Below are the code and all the weights of a small trained network. Each question names an input and a target symbol and asks about switching units off, where a switched-off unit gives its printed mean instead of its output.

import numpy as np


def w(rows, s, z=0):
    codes = np.array(rows[::2]) - 128.0
    scale = np.full(codes.shape[1], s)
    scale[-1] = z or s
    return codes * scale


def f(y):
    return np.maximum(y, 0)


def softmax(a):
    e = np.exp(a - a.max(-1, keepdims=True))
    return e / e.sum(-1, keepdims=True)


def log_softmax(a):
    a = a - a.max(-1, keepdims=True)
    return a - np.log(np.exp(a).sum(-1, keepdims=True))


def net(x, mask):
    ids = ['Ωβγεθσφψ'.index(c) for c in x.split()]
    T = len(ids)
    res = E[ids] + P[:T]
    r = res
    for j in range(3):
        rows = slice(2 * j, 2 * j + 2)
        q, k, v = (r @ M[0][rows].T for M in (Q, K, V))
        z = softmax(np.where(np.tri(T) > 0, q @ k.T / 2**0.5, -1e9)) @ v
        o = O[0][rows]
        res = res + np.where(mask[j], z, o[:, -1]) @ o[:, :-1]
    y = f(res @ A[0][:, :-1].T + A[0][:, -1])
    res = res + np.where(mask[3:7], y, B[0][:, -1]) @ B[0][:, :-1]
    return log_softmax(res[-1] @ U[:, :-1].T + U[:, -1])


Q, K, V, O, A, B = {}, {}, {}, {}, {}, {}
E = w([
[68,82,165],'Ω',
[169,44,123],'β',
[145,82,170],'γ',
[81,111,181],'ε',
[131,151,142],'θ',
[86,68,135],'σ',
[143,114,84],'φ',
[5,139,149],'ψ',
],0.02)
P = w([
[109,136,157],'0',
[159,145,139],'1',
[83,95,44],'2',
[114,147,166],'3',
[95,103,8],'4',
[108,152,174],'5',
[93,95,29],'6',
[109,150,166],'7',
[95,93,37],'8',
],0.016)
Q[0] = w([
[194,122,181],'h0',
[242,191,69],'h0',
[151,143,136],'h1',
[153,68,123],'h1',
[56,106,97],'h2',
[9,75,147],'h2',
],0.015)
K[0] = w([
[183,4,162],'h0',
[200,183,83],'h0',
[159,95,148],'h1',
[139,181,124],'h1',
[160,179,181],'h2',
[80,105,231],'h2',
],0.014)
V[0] = w([
[13,99,183],'h0',
[114,15,164],'h0',
[213,139,203],'h1',
[216,129,130],'h1',
[123,29,157],'h2',
[119,117,8],'h2',
],0.011)
O[0] = w([
[123,134,89,254],'h0',
[188,138,132,184],'h0',
[55,140,116,48],'h1',
[97,123,106,69],'h1',
[143,93,164,180],'h2',
[255,135,95,71],'h2',
],0.016,0.0085)
A[0] = w([
[128,73,100,111],'n0',
[179,158,124,143],'n1',
[138,222,150,254],'n2',
[158,172,247,117],'n3',
],0.014,0.0084)
B[0] = w([
[153,216,143,251],'n0',
[76,79,155,253],'n1',
[107,160,2,233],'n2',
[129,180,140,240],'n3',
],0.014,0.0055)
U = w([
[115,112,192,129],'Ω',
[143,216,208,164],'β',
[91,112,201,119],'γ',
[90,198,200,37],'ε',
[78,144,123,20],'θ',
[165,140,208,152],'σ',
[136,33,104,195],'φ',
[149,252,136,2],'ψ',
],0.012,0.0079)

Each question gives the input, a string of symbols that net reads in full, and the target symbol t.
The units are the heads (2 rows each of Q, K, V and O) and the neurons (one row each of A and B). Each row of codes is followed by its name. A weight is (code - 128) times the scale printed after its matrix; where a second scale follows, it is the last column's (O, A, B and U).
mask holds one flag per unit, heads first, then neurons. A switched-off unit (its flag False) gives its mean, the last column of its rows in O or B, instead of its output. The means were averaged over made-up inputs and are rounded, as every weight is.
A unit's drop is (log p(t) with every unit on - log p(t) with that unit switched off) / (log p(t) with every unit on - log p(t) with every unit switched off).
The circuit of an input: a set's keep is (log p(t) with only the set's units on - log p(t) with every unit switched off) / (log p(t) with every unit on - log p(t) with every unit switched off). Starting from all 7 units, units are removed one at a time, each time the one whose removal leaves the highest keep (on an exact tie, the one counted first), for as long as the keep stays at least 0.8.
units of the circuit, in order: the units of the circuit, biggest drop first
most important unit: the unit with the biggest drop
top k neurons: the k neurons with the biggest drops, biggest first
which heads matter: for each layer, one digit per head in row order, 1 if its drop is at least 0.15 and else 0, layers parted by /
drop of u: that unit's drop, to one decimal
input θ φ φ ε φ θ, target ψ: which heads matter => 000
input θ θ θ, target θ: most important unit => h2
input φ θ β θ β, target θ: which heads matter => 011
input θ φ β θ β ψ Ω, target θ: which heads matter => 101
input θ φ φ σ θ θ ε ε σ, target θ: which heads matter => 101
input β φ ε ψ φ ψ Ω ψ, target θ: units of the circuit, in order => [h0, n2]
input φ φ ψ, target φ: units of the circuit, in order => [h1, h2, n1]
input φ φ φ φ γ ψ θ β φ, target ψ: which heads matter => 100
input φ σ ψ, target φ: which heads matter => 110
input θ β θ β φ β σ β, target σ: which heads matter => 101
input β φ β φ γ σ ε φ, target φ: units of the circuit, in order => [h2, n0, n1]
input θ θ β ε γ, target θ: which heads matter => 011
input φ θ γ φ σ, target θ: top 2 neurons => [n0, n3]
input γ Ω β β θ θ φ θ φ, target θ: units of the circuit, in order => [h2]
input φ σ β φ, target φ: drop of n0 => 0.3
input ψ β φ, target ψ: drop of h2 => 0.2
input φ φ θ ψ, target θ: drop of h2 => 0.2
